[[59.8, 8.7, -0.8, -13.7],
[73.1, -21.7, -69.2, -47.5],
[-28.3, 36.9, 12.0, 48.6],
[-22.9, 49.5, 45.0, 10.1]]
:
[[-21.7, -69.2],
[36.9, 12.0]]

[[5.4, -56.8, -0.8, -20.6, -3.2],
[35.6, -1.8, 38.8, 5.6, 2.6],
[-11.9, 28.2, -53.3, 7.5, 1.3],
[5.0, -42.4, -13.6, 9.5, -15.1]]
:
[[-1.8, 38.8],
[28.2, -53.3]]

[[18.6, 10.3, -31.8, 7.9, -30.2],
[27.5, -9.8, -5.6, 12.5, 23.8],
[-59.6, -7.0, 45.6, 4.6, -12.8],
[0.1, -3.6, 49.5, 26.7, -25.6]]
:
[[-9.8, -5.6],
[-7.0, 45.6]]

[[-5.9, -8.0, -6.4, 5.6, -14.9],
[19.3, -11.2, -0.1, -4.0, -2.3],
[69.9, 11.6, -28.5, 14.0, 8.8],
[54.7, 27.7, 23.1, 1.9, 3.9]]
:
[[-11.2, -0.1],
[11.6, -28.5]]

[[2.2, 19.2, 61.3, -7.9, 12.1],
[6.7, 4.4, 20.3, -8.5, 28.2],
[1.5, 20.8, 64.3, -8.3, 10.2]]
:
[[4.4, 20.3],
[20.8, 64.3]]

[[5.2, 0.0, -3.1, 0.2, 5.0],
[-23.9, 15.3, 7.8, -59.6, -0.7],
[-23.5, -9.4, -16.0, 22.7, 13.6],
[-2.0, -14.0, 14.1, 3.5, 17.7]]
:
[[15.3, 7.8],
[-9.4, -16.0]]

[[-0.5, -67.0, -23.2, 51.1, 66.5],
[1.8, 48.0, -39.6, -45.6, -44.7],
[-58.4, 38.4, 12.5, -60.6, 63.6],
[-13.5, -23.3, 52.7, 43.5, -21.0],
[-32.5, -1.6, 61.0, 51.4, 28.3]]
:
[[48.0, -39.6],
[38.4, 12.5]]

[[-61.3, -46.8, -64.3],
[19.1, 6.9, 65.0],
[7.4, -26.2, -46.3]]
:
[[6.9, 65.0],
[-26.2, -46.3]]
